Below are the code and all the weights of a small trained network. Each question names an input and a class and asks about switching units off, where a switched-off unit gives its printed mean instead of its output.

import numpy as np


def w(rows, s, z=0):
    codes = np.array(rows[::2]) - 128.0
    scale = np.full(codes.shape[1], s)
    scale[-1] = z or s
    return codes * scale


def f(y):
    return y / 2 * (1 + np.tanh(0.7978845608 * (y + 0.044715 * y**3)))


def log_softmax(a):
    a = a - a.max(-1, keepdims=True)
    return a - np.log(np.exp(a).sum(-1, keepdims=True))


def net(x, mask):
    res = np.array(x, float).reshape(1, 8) / 4 @ E
    y = f(res @ A[0][:, :-1].T + A[0][:, -1])
    res = res + np.where(mask, y, B[0][:, -1]) @ B[0][:, :-1]
    return log_softmax(res[-1] @ U[:, :-1].T + U[:, -1])


A, B = {}, {}
E = w([
[103,15,253,79],'x0',
[170,147,161,126],'x1',
[62,97,72,127],'x2',
[173,140,148,117],'x3',
[230,20,98,252],'x4',
[127,128,128,129],'x5',
[136,135,141,132],'x6',
[135,133,137,130],'x7',
],0.0062)
A[0] = w([
[122,146,134,136,123],'n1',
[192,77,85,238,173],'n2',
[145,156,93,172,143],'n3',
[148,2,164,174,137],'n4',
[93,211,119,64,203],'n5',
[137,218,63,173,254],'n6',
[88,111,197,40,191],'n7',
[138,144,141,138,100],'n8',
[114,105,180,103,132],'n9',
[164,57,134,137,113],'n10',
[158,110,160,115,135],'n11',
[109,66,183,106,156],'n12',
[103,151,86,136,145],'n13',
[136,86,136,118,155],'n14',
[85,91,171,41,175],'n15',
[117,63,173,98,171],'n16',
[120,134,92,112,116],'n17',
[138,98,140,119,142],'n18',
[104,155,154,125,188],'n19',
],0.017,0.0072)
B[0] = w([
[126,131,129,119,128],'n1',
[139,3,96,43,252],'n2',
[147,98,118,87,167],'n3',
[97,72,231,203,222],'n4',
[114,239,215,111,198],'n5',
[183,184,194,10,224],'n6',
[153,172,25,169,202],'n7',
[108,120,121,119,126],'n8',
[104,125,89,156,159],'n9',
[99,79,159,142,173],'n10',
[112,131,135,150,150],'n11',
[105,111,119,198,182],'n12',
[146,131,151,109,151],'n13',
[121,130,148,158,153],'n14',
[141,161,36,176,191],'n15',
[97,126,123,196,183],'n16',
[135,124,138,118,134],'n17',
[114,125,137,147,144],'n18',
[138,188,118,123,153],'n19',
],0.034,0.016)
U = w([
[138,251,201,64,251],'0',
[158,96,140,17,60],'1',
[102,212,83,138,120],'2',
[64,120,194,148,69],'3',
],0.012,0.0017)

Each question gives the input, the list of numbers given to net, and the class t.
The units are the neurons (one row each of A and B). Each row of codes is followed by its name. A weight is (code - 128) times the scale printed after its matrix; where a second scale follows, it is the last column's (A, B and U).
mask holds one flag per neuron, in row order. A switched-off neuron (its flag False) gives its mean, the last column of its row in B, instead of its output. The means were averaged over made-up inputs and are rounded, as every weight is.
A unit's drop is (log p(t) with every unit on - log p(t) with that unit switched off) / (log p(t) with every unit on - log p(t) with every unit switched off).
most important unit: the unit with the biggest drop
top k neurons: the k neurons with the biggest drops, biggest first
drop of u: that unit's drop, to one decimal
input [0,-7,7,-5,-3,-6,1,-6], class 0: most important unit => n5
input [1,7,3,7,0,4,7,-1], class 2: top 2 neurons => n2; n6
input [7,-6,6,-4,0,3,-7,3], class 2: top 3 neurons => n15; n7; n2
input [1,0,7,1,1,7,-7,-6], class 3: top 2 neurons => n2; n6
input [1,-6,1,2,8,7,3,0], class 3: top 2 neurons => n4; n6
input [1,4,-1,7,-5,6,7,-1], class 2: top 2 neurons => n6; n7
input [6,8,1,-8,1,-5,-6,-7], class 3: drop of n4 => 6.6
input [6,-2,6,0,2,0,6,6], class 3: drop of n4 => 0.6
input [-3,1,7,8,-1,4,2,0], class 0: drop of n2 => 0.4
input [-1,-8,0,-6,0,-3,-3,-6], class 0: drop of n2 => 2.5
